Below are the code and all the weights of a small trained network. Each question names an input and a class and asks about switching units off, where a switched-off unit gives its printed mean instead of its output.

import numpy as np


def w(rows, s, z=0):
    codes = np.array(rows[::2]) - 128.0
    scale = np.full(codes.shape[1], s)
    scale[-1] = z or s
    return codes * scale


def f(y):
    return y / 2 * (1 + np.tanh(0.7978845608 * (y + 0.044715 * y**3)))


def log_softmax(a):
    a = a - a.max(-1, keepdims=True)
    return a - np.log(np.exp(a).sum(-1, keepdims=True))


def net(x, mask):
    res = np.array(x, float).reshape(1, 6) / 4 @ E
    y = f(res @ A[0][:, :-1].T + A[0][:, -1])
    res = res + np.where(mask, y, B[0][:, -1]) @ B[0][:, :-1]
    return log_softmax(res[-1] @ U[:, :-1].T + U[:, -1])


A, B = {}, {}
E = w([
[34,160,217,116,238,161,214,141,150],'x0',
[57,71,157,104,69,212,131,81,172],'x1',
[131,182,93,143,175,132,81,15,78],'x2',
[132,93,62,254,160,114,127,48,199],'x3',
[170,78,134,126,109,81,222,126,126],'x4',
[212,110,198,203,171,119,68,168,101],'x5',
],0.0076)
A[0] = w([
[112,199,152,107,148,168,120,70,86,118],'neuron 1',
[81,67,101,138,38,189,105,75,225,113],'neuron 2',
[112,169,220,122,221,124,59,162,88,230],'neuron 3',
[140,106,108,153,72,129,141,12,58,249],'neuron 4',
[86,100,165,89,159,84,200,187,206,177],'neuron 5',
[114,84,84,193,158,87,176,112,176,235],'neuron 6',
[135,131,176,112,142,114,94,73,126,137],'neuron 7',
[187,149,34,127,146,69,44,105,132,252],'neuron 8',
[34,164,147,142,253,185,157,98,98,175],'neuron 9',
],0.0077,0.0024)
B[0] = w([
[131,148,140,187,95,187,121,95,100,174],'neuron 1',
[69,77,182,120,172,73,99,162,166,214],'neuron 2',
[169,103,109,155,220,123,8,163,241,254],'neuron 3',
[166,122,129,158,220,127,46,140,172,204],'neuron 4',
[133,201,94,107,89,195,152,38,160,226],'neuron 5',
[129,207,3,177,162,164,26,108,245,210],'neuron 6',
[158,126,99,163,148,99,105,139,103,145],'neuron 7',
[254,173,47,197,116,173,89,108,110,240],'neuron 8',
[206,196,61,176,73,144,122,73,121,247],'neuron 9',
],0.0091,0.008)
U = w([
[72,3,197,108,200,92,100,212,194,46],'0',
[244,243,53,173,125,162,120,94,150,254],'1',
[81,123,186,22,2,151,242,182,31,6],'2',
],0.0074,0.00082)

Each question gives the input, the list of numbers given to net, and the class t.
The units are the neurons (one row each of A and B). Each row of codes is followed by its name. A weight is (code - 128) times the scale printed after its matrix; where a second scale follows, it is the last column's (A, B and U).
mask holds one flag per neuron, in row order. A switched-off neuron (its flag False) gives its mean, the last column of its row in B, instead of its output. The means were averaged over made-up inputs and are rounded, as every weight is.
A unit's drop is (log p(t) with every unit on - log p(t) with that unit switched off) / (log p(t) with every unit on - log p(t) with every unit switched off).
The circuit of an input: a set's keep is (log p(t) with only the set's units on - log p(t) with every unit switched off) / (log p(t) with every unit on - log p(t) with every unit switched off). Starting from all 9 units, units are removed one at a time, each time the one whose removal leaves the highest keep (on an exact tie, the one counted first), for as long as the keep stays at least 0.8.
units of the circuit, in order: the units of the circuit, biggest drop first
top k neurons: the k neurons with the biggest drops, biggest first
drop when u is switched off: that unit's drop, to one decimal
input [-8,6,5,-4,6,-5], class 0: top 2 neurons => [neuron 2; neuron 9]
input [0,5,-1,6,-8,-4], class 0: units of the circuit, in order => [neuron 2]
input [-8,3,-1,-8,2,-8], class 2: units of the circuit, in order => [neuron 3; neuron 6]
input [2,0,-8,-6,-4,4], class 0: top 4 neurons => [neuron 9; neuron 8; neuron 3; neuron 6]
input [-5,6,-4,-3,6,3], class 0: top 2 neurons => [neuron 2; neuron 9]
input [-3,5,-7,-2,-5,-6], class 2: top 3 neurons => [neuron 3; neuron 4; neuron 6]
input [-5,5,-1,-8,-3,-7], class 2: top 2 neurons => [neuron 3; neuron 6]
input [-2,6,3,-3,0,4], class 0: drop when neuron 8 is switched off => 0.1
input [2,0,-6,-8,0,3], class 0: drop when neuron 2 is switched off => -0.1
input [4,5,-1,-3,7,2], class 2: drop when neuron 6 is switched off => 0.2
input [-1,8,-2,-7,7,7], class 2: drop when neuron 5 is switched off => 0.0
